Here is a tiny trained network, its code and every weight. The questions are about switching its units off for an input and a class, where a switched-off unit gives its printed mean instead of its output.

import numpy as np


def w(rows, s, z=0):
    codes = np.array(rows[::2]) - 128.0
    scale = np.full(codes.shape[1], s)
    scale[-1] = z or s
    return codes * scale


def f(y):
    return np.maximum(y, 0)


def log_softmax(a):
    a = a - a.max(-1, keepdims=True)
    return a - np.log(np.exp(a).sum(-1, keepdims=True))


def net(x, mask):
    res = np.array(x, float).reshape(1, 4) / 4 @ E
    y = f(res @ A[0][:, :-1].T + A[0][:, -1])
    res = res + np.where(mask, y, B[0][:, -1]) @ B[0][:, :-1]
    return log_softmax(res[-1] @ U[:, :-1].T + U[:, -1])


A, B = {}, {}
E = w([
[173,187,146,85,233,119,170,90,10,134],'x0',
[106,119,61,102,155,28,214,164,146,254],'x1',
[205,212,91,54,62,85,76,28,146,147],'x2',
[226,91,42,197,135,94,197,106,147,64],'x3',
],0.0079)
A[0] = w([
[174,152,161,149,180,185,126,90,47,47,221],'n0',
[102,206,129,5,146,61,138,117,99,254,195],'n1',
[186,137,74,153,30,115,87,61,211,74,118],'n2',
[117,148,203,117,113,197,76,114,114,86,174],'n3',
[84,116,233,153,152,240,91,152,83,51,112],'n4',
[172,120,73,146,212,76,242,118,80,133,155],'n5',
[115,52,75,183,168,84,235,203,140,149,157],'n6',
[117,59,86,179,160,88,217,195,136,153,155],'n7',
[73,22,128,212,102,149,132,216,181,115,188],'n8',
[18,96,204,120,106,167,88,221,154,157,180],'n9',
[228,173,62,113,118,85,135,40,146,104,255],'n10',
],0.0071,0.0041)
B[0] = w([
[195,135,169,156,189,163,136,71,50,25,230],'n0',
[75,188,121,8,164,56,88,92,71,254,233],'n1',
[206,78,58,85,47,178,50,114,189,97,209],'n2',
[129,94,168,114,125,188,66,118,114,105,203],'n3',
[126,57,217,153,193,232,98,138,81,77,229],'n4',
[188,176,107,169,166,74,224,165,91,111,228],'n5',
[120,64,2,153,210,115,193,218,155,150,238],'n6',
[115,70,9,150,215,113,193,216,158,159,224],'n7',
[42,24,108,238,111,157,142,180,208,92,245],'n8',
[62,167,184,162,84,208,98,206,172,139,228],'n9',
[238,154,78,116,69,90,130,93,125,93,237],'n10',
],0.0076,0.011)
U = w([
[74,118,183,170,43,148,110,151,192,113,25],'0',
[136,96,214,145,183,190,95,108,73,66,148],'1',
[202,113,67,104,7,127,73,68,190,86,190],'2',
[53,207,188,78,92,153,70,155,144,190,252],'3',
[190,205,122,170,149,89,199,99,80,66,92],'4',
[142,155,82,92,168,72,173,149,102,198,102],'5',
[74,59,81,180,162,127,168,183,189,131,116],'6',
[105,193,146,49,140,66,96,2,82,189,86],'7',
],0.0085,0.0021)

Each question gives the input, the list of numbers given to net, and the class t.
The units are the neurons (one row each of A and B). Each row of codes is followed by its name. A weight is (code - 128) times the scale printed after its matrix; where a second scale follows, it is the last column's (A, B and U).
mask holds one flag per neuron, in row order. A switched-off neuron (its flag False) gives its mean, the last column of its row in B, instead of its output. The means were averaged over made-up inputs and are rounded, as every weight is.
A unit's drop is (log p(t) with every unit on - log p(t) with that unit switched off) / (log p(t) with every unit on - log p(t) with every unit switched off).
The circuit of an input: a set's keep is (log p(t) with only the set's units on - log p(t) with every unit switched off) / (log p(t) with every unit on - log p(t) with every unit switched off). Starting from all 11 units, units are removed one at a time, each time the one whose removal leaves the highest keep (on an exact tie, the one counted first), for as long as the keep stays at least 0.8.
units of the circuit, in order: the units of the circuit, biggest drop first
unit that matters most: the unit with the biggest drop
top k neurons: the k neurons with the biggest drops, biggest first
drop of u: that unit's drop, to one decimal
input [3,1,6,5], class 2: unit that matters most : n2
input [6,-5,7,-2], class 7: units of the circuit, in order : n1, n8
input [2,8,-5,-7], class 5: top 2 neurons : n1, n4
input [-1,5,-2,-5], class 3: units of the circuit, in order : n1, n9
input [8,0,-5,0], class 4: units of the circuit, in order : n5, n8
input [-5,7,4,7], class 5: units of the circuit, in order : n7, n10, n8
input [-8,-8,0,-1], class 0: top 3 neurons : n8, n9, n2
input [-5,5,6,-2], class 7: units of the circuit, in order : n1, n6
input [4,8,-3,6], class 5: top 2 neurons : n5, n8
input [2,5,-3,-6], class 3: units of the circuit, in order : n9, n1
input [4,-6,5,3], class 2: top 2 neurons : n10, n2
input [7,5,-7,-7], class 5: top 2 neurons : n1, n8
input [4,-7,8,-2], class 2: top 2 neurons : n10, n2
input [8,8,-8,-6], class 5: top neuron : n1
input [-5,-5,7,-8], class 3: top 2 neurons : n9, n10
input [-6,-2,-5,-3], class 0: top 2 neurons : n9, n6
input [-6,-6,-2,-4], class 0: top 3 neurons : n9, n8, n0
input [1,-3,3,5], class 2: drop of n2 : 0.2
input [-1,-3,-6,-2], class 1: drop of n4 : 1.0
input [4,3,8,5], class 2: units of the circuit, in order : n10
